Below is a small trained network, with its code and all its weights. Each question gives an input and a class and asks what happens when units are switched off, that is, made to give their printed mean instead of their output.

import numpy as np


def w(rows, s, z=0):
    codes = np.array(rows[::2]) - 128.0
    scale = np.full(codes.shape[1], s)
    scale[-1] = z or s
    return codes * scale


def f(y):
    return y / 2 * (1 + np.tanh(0.7978845608 * (y + 0.044715 * y**3)))


def log_softmax(a):
    a = a - a.max(-1, keepdims=True)
    return a - np.log(np.exp(a).sum(-1, keepdims=True))


def net(x, mask):
    res = np.array(x, float).reshape(1, 5) / 4 @ E
    y = f(res @ A[0][:, :-1].T + A[0][:, -1])
    res = res + np.where(mask, y, B[0][:, -1]) @ B[0][:, :-1]
    return log_softmax(res[-1] @ U[:, :-1].T + U[:, -1])


A, B = {}, {}
E = w([
[125,142,109,93,166,85,77],'x0',
[49,205,129,116,93,110,164],'x1',
[94,128,133,129,159,105,99],'x2',
[207,147,100,248,197,121,231],'x3',
[138,166,245,108,192,209,119],'x4',
],0.015)
A[0] = w([
[87,153,134,69,93,162,117,189],'N1',
[182,50,89,193,179,94,155,158],'N2',
[151,165,217,102,160,189,117,174],'N3',
[168,185,162,149,210,146,156,105],'N4',
[150,245,174,97,162,179,149,154],'N5',
[147,11,136,118,159,159,110,254],'N6',
[119,41,69,156,99,128,99,197],'N7',
[59,207,87,186,81,114,185,195],'N8',
[103,154,153,141,121,152,127,102],'N9',
],0.011,0.0068)
B[0] = w([
[82,216,158,33,92,189,120,220],'N1',
[133,72,177,93,176,74,202,225],'N2',
[122,188,163,162,182,247,90,249],'N3',
[103,62,101,219,169,122,111,213],'N4',
[84,132,109,155,235,160,126,230],'N5',
[235,49,178,82,122,183,32,212],'N6',
[76,80,147,41,63,153,151,199],'N7',
[102,137,84,136,112,62,145,219],'N8',
[108,169,128,123,167,159,116,151],'N9',
],0.011,0.018)
U = w([
[134,35,124,74,28,163,47,235],'0',
[202,141,215,108,136,184,24,4],'1',
[85,191,108,88,14,113,110,228],'2',
[70,183,182,96,145,173,125,17],'3',
[165,68,193,72,164,92,174,149],'4',
[206,79,174,190,177,152,84,146],'5',
[162,188,60,167,110,12,162,217],'6',
[103,171,66,177,194,144,139,8],'7',
],0.011,0.0021)

Each question gives the input, the list of numbers given to net, and the class t.
The units are the neurons (one row each of A and B). Each row of codes is followed by its name. A weight is (code - 128) times the scale printed after its matrix; where a second scale follows, it is the last column's (A, B and U).
mask holds one flag per neuron, in row order. A switched-off neuron (its flag False) gives its mean, the last column of its row in B, instead of its output. The means were averaged over made-up inputs and are rounded, as every weight is.
A unit's drop is (log p(t) with every unit on - log p(t) with that unit switched off) / (log p(t) with every unit on - log p(t) with every unit switched off).
The circuit of an input: a set's keep is (log p(t) with only the set's units on - log p(t) with every unit switched off) / (log p(t) with every unit on - log p(t) with every unit switched off). Starting from all 9 units, units are removed one at a time, each time the one whose removal leaves the highest keep (on an exact tie, the one counted first), for as long as the keep stays at least 0.8.
circuit, biggest first: the units of the circuit, biggest drop first
most important unit: the unit with the biggest drop
k most important neurons: the k neurons with the biggest drops, biggest first
drop of u: that unit's drop, to one decimal
input [-6,3,-6,8,-6], class 6: most important unit => N8
input [-2,8,-2,1,7], class 7: circuit, biggest first => [N5 N4]
input [-1,-5,7,1,0], class 4: 2 most important neurons => [N3 N2]
input [7,-7,0,-3,0], class 0: 3 most important neurons => [N3 N7 N5]
input [-4,-2,-6,0,-3], class 0: 2 most important neurons => [N5 N7]
input [-4,0,3,1,-7], class 4: 2 most important neurons => [N7 N2]
input [5,0,8,1,-2], class 4: 2 most important neurons => [N3 N1]
input [4,1,-3,-3,-4], class 2: 2 most important neurons => [N6 N4]
input [4,-8,-8,0,0], class 0: 2 most important neurons => [N6 N3]
input [2,0,8,4,3], class 5: 2 most important neurons => [N1 N8]
input [-5,0,-8,2,-8], class 4: 2 most important neurons => [N2 N7]
input [5,-4,8,-8,0], class 0: 3 most important neurons => [N3 N5 N7]
input [-6,1,8,-6,0], class 2: 2 most important neurons => [N5 N3]
input [-6,-6,-1,-5,0], class 0: circuit, biggest first => [N7]
input [4,5,0,-6,0], class 2: 2 most important neurons => [N3 N5]
input [-8,1,0,3,7], class 7: 2 most important neurons => [N5 N6]
input [-8,4,-2,-8,0], class 2: drop of N5 => 0.2
input [8,5,5,0,-1], class 2: drop of N3 => 0.1
input [5,5,4,8,6], class 7: drop of N1 => 0.0
